Read these off the array that follows.
1) What is the bottom-right entry?
2) What is the 2nd-last entry, reading row by row?
3) What is the fourth entry, reading row by row?
4) What is the entry in the top-right corner?
5) What is the 3rd entry on the main diagonal?
6) What is the entry in the top-left corner?
7) What is the largest entry?
8) What is the second entry on the main diagonal?
[[102 145 139 136 110 116 102 116 144 103 103 128 120 144]
 [122 111 118 113 106 112 136 123 106  99 106 102 155 117]
 [107 143 131 130 122 112 111 145 138 133 122 120 118 124]
 [123 138 128 146 121 109 148 129 132 107 108 131 123 123]
 [146 114 114 123 101 111 117 151  99 153 118 106 136 120]
 [130 150 116 113 119 119 142 102 129 114 123 136 140 151]
 [112 145 141 133 138 122 114 149 114 128 134 116 141 150]
 [136 153 126 103 116 120 143 131 127 116 147 126 110 112]]
1) 112
2) 110
3) 136
4) 144
5) 131
6) 102
7) 155
8) 111

[[130 103 127 111 124 111 138 132 147]
 [108 129 131 115 122 112 139 142 121]]
Counting starts at 0.
Find the entry at row 0, column 0.
A: 130
The bottom entry of the column that holds the smallest entry: 129
The entry in the bottom-left corner is 108
Find the entry directly above 131.
A: 127
The entry at row 0, column 1 is 103
Find the entry at row 1, column 2.
A: 131

M =
[[117 131 128 121 126 127 119 119 135 131]
 [118 130 129 130 128 138 129 142 113 126]
 [120 128 135 130 123 132 117 136 127 137]
 [126 130 127 123 128 125 125 117 136 129]
 [121 134 143 122 139 130 122 131 120 135]
 [137 140 140 136 126 142 137 134 117 138]
 [122 130 131 115 149 122 132 121 119 117]
 [136 125 132 129 139 125 136 134 119 123]
 [139 128 121 134 123 131 140 128 127 123]
 [137 123 133 134 129 125 128 136 127 133]
 [138 135 143 131 136 130 131 131 121 138]
 [136 115 133 129 138 114 123 137 130 128]
 [137 140 140 136 126 142 137 134 117 138]
 [109 127 109 120 119 129 124 118 135 115]
 [126 129 120 129 119 130 127 122 135 127]
 [121 134 143 122 138 130 122 131 120 135]]
The entry in the top-right corner? 131
The 1st entry, reading row by row? 117
The entry in the bottom-left corner: 121
The largest entry in the last row is 143
The 2nd entry on the diagonal from the top-right corner -> 113
The largest entry in the first column? 139
The bottom entry of the column that holds the largest entry? 138
The last entry, reading row by row is 135
The last entry of the largest entry's row: 117
The fifth entry from the end, reading row by row? 130
The fourth entry, reading row by row: 121
The 5th entry in reading order -> 126
The first entry in the row that holds the largest entry? 122
The entry directly above the largest entry: 126
The entry directly below the largest entry? 139
The entry just left of the largest entry? 115
The second-last entry, reading row by row -> 120
The fourth-last entry, reading row by row? 122
The largest entry -> 149
The smallest entry in the last column -> 115
The 3rd-last entry, reading row by row? 131
The 2nd entry in reading order is 131

Read these off the grid that follows.
1) Find the smallest entry in the first column.
2) Find the bottom entry of the column that holds the smallest entry.
3) Find the entry in the top-left corner.
4) Find the bottom entry of the column that holds the largest entry.
5) Find the 2nd-last entry, reading row by row.
6) Find the 3rd entry on the main diagonal.
7) Find the 2nd entry on the diagonal from the top-right corner.
8) Find the last entry in the row that holds the largest entry.
[[127 111 126 126 140 126 115 127 109 122 152]
 [124 130 132 126 129 135 125 128 114 130 130]
 [127 130 135 111 135 131 125 135 125 119 134]
 [130 131 124 140 117 125 137 126 142 135 117]
 [127 127 133 122 122 122 124 134 129 125 138]
 [134 130 124 125 128 120 134 130 150 122 119]
 [127 130 131 121 131 131 122 129 118 125 130]
 [123 133 136 117 141 145 135 132 127 123 127]
 [130 133 122 128 140 135 135 123 133 126 111]
 [126 135 126 137 126 137 135 121 128 139 112]
 [136 128 120 128 128 116 132 128 148 123 120]
 [128 125 130 125 124 121 122 132 125 126 140]]
1) 123
2) 125
3) 127
4) 140
5) 126
6) 135
7) 130
8) 152

Questions about the matrix below. Counting starts at 0.
1) Report the entry in row 1 and column 0.
2) Report the entry in row 1 and column 1.
3) Report the largest entry.
4) Report the top-right entry.
5) Report the entry just left of the largest entry.
6) Report the entry just right of the largest entry.
7) Report the entry directly above the largest entry.
8) Report the entry just left of 119.
[[133 132 124 127 130 127 119 118]
 [135 135 131 124 137 125 130 130]
 [128 136 127 134 128 133 124 112]
 [147 129 130 124 137 121 124 120]
 [133 148 126 124 136 123 123 123]
 [136 116 142 126 134 124 132 129]
 [121 125 121 143 115 138 138 128]
 [143 126 134 123 148 128 133 126]
 [117 123 121 138 123 142 136 130]
 [124 117 129 144 122 141 150 135]
 [122 125 128 128 126 130 137 141]]
1) 135
2) 135
3) 150
4) 118
5) 141
6) 135
7) 136
8) 127

[112 137 139 126 153 137 133 123]
What is the second entry from the right?
Answer: 133
What is the third entry from the right?
Answer: 137
The second smallest entry is 123

B =
[[135 100 138 144 136 134]
 [100 137 132 125 119 131]
 [135 111 132 153 136 134]
 [126 100 139 125 143 134]
 [100 137 132 125 119 130]
 [147 111 118 147 132 145]
 [130 111 139 142 137 130]
 [143 111 119 145 136 145]
 [155 135 131 135 143 134]
 [155 111 118 153 128 144]]
The second entry on the main diagonal is 137
The first entry, reading row by row is 135
The second entry on the diagonal from the top-right corner?
A: 119
The entry in the top-right corner is 134
The entry directly below 142?
A: 145
The last entry, reading row by row -> 144
The 3rd entry in reading order is 138
The largest entry in the last row is 155
The 5th entry from the end, reading row by row?
A: 111
The third-last entry, reading row by row?
A: 153
The third entry on the main diagonal?
A: 132
The third entry on the diagonal from the top-right corner?
A: 153

[[130 124 123 128 128 124 129 127 126 120]
 [126 128 128 124 130 128 128 127 130 128]
 [115 145 136 118 125 141 117 132 119 133]
 [136 117 122 133 131 119 136 125 135 125]
 [144 108 118 140 132 112 142 123 139 122]
 [137 117 124 135 131 120 136 125 136 128]
 [116 146 137 121 123 142 117 133 119 136]
 [122 134 131 122 128 133 124 129 125 129]
 [111 152 140 116 122 147 112 134 115 136]
 [124 138 136 129 124 136 123 131 125 138]]
The largest entry in the first row?
Answer: 130
The top-right entry?
Answer: 120
The bottom entry of the column that holds the largest entry?
Answer: 138
The entry directly below 111 is 124
The last entry in the row that holds the largest entry?
Answer: 136
The entry directly below the smallest entry?
Answer: 117
The entry just right of the largest entry is 140
The first entry of the largest entry's row?
Answer: 111
The last entry, reading row by row: 138
The smallest entry in the last row?
Answer: 123
The third entry on the main diagonal -> 136
The top entry of the column that holds the largest entry: 124
The last entry in the row that holds the smallest entry?
Answer: 122
The 2nd entry on the diagonal from the top-right corner?
Answer: 130
The third entry on the diagonal from the top-right corner is 132
The largest entry?
Answer: 152
The fifth entry, reading row by row -> 128
The third entry, reading row by row?
Answer: 123
The first entry of the smallest entry's row: 144
The entry directly above the largest entry?
Answer: 134
The minimum -> 108
The entry just right of the smallest entry?
Answer: 118
The 3rd-last entry, reading row by row is 131
The 3rd largest entry?
Answer: 146

Read these off the row that follows.
1) Find the entry just left of 120.
2) Find the entry just left of the centre entry.
101  154  154  141  110  120  145
1) 110
2) 154

m = [127 127 154 120 121 126 128 153 128 130 110 148 110 133 123]
The fourth entry from the end: 148
The first entry: 127
The second entry from the left: 127
Find the last entry.
A: 123
The third entry from the right: 110
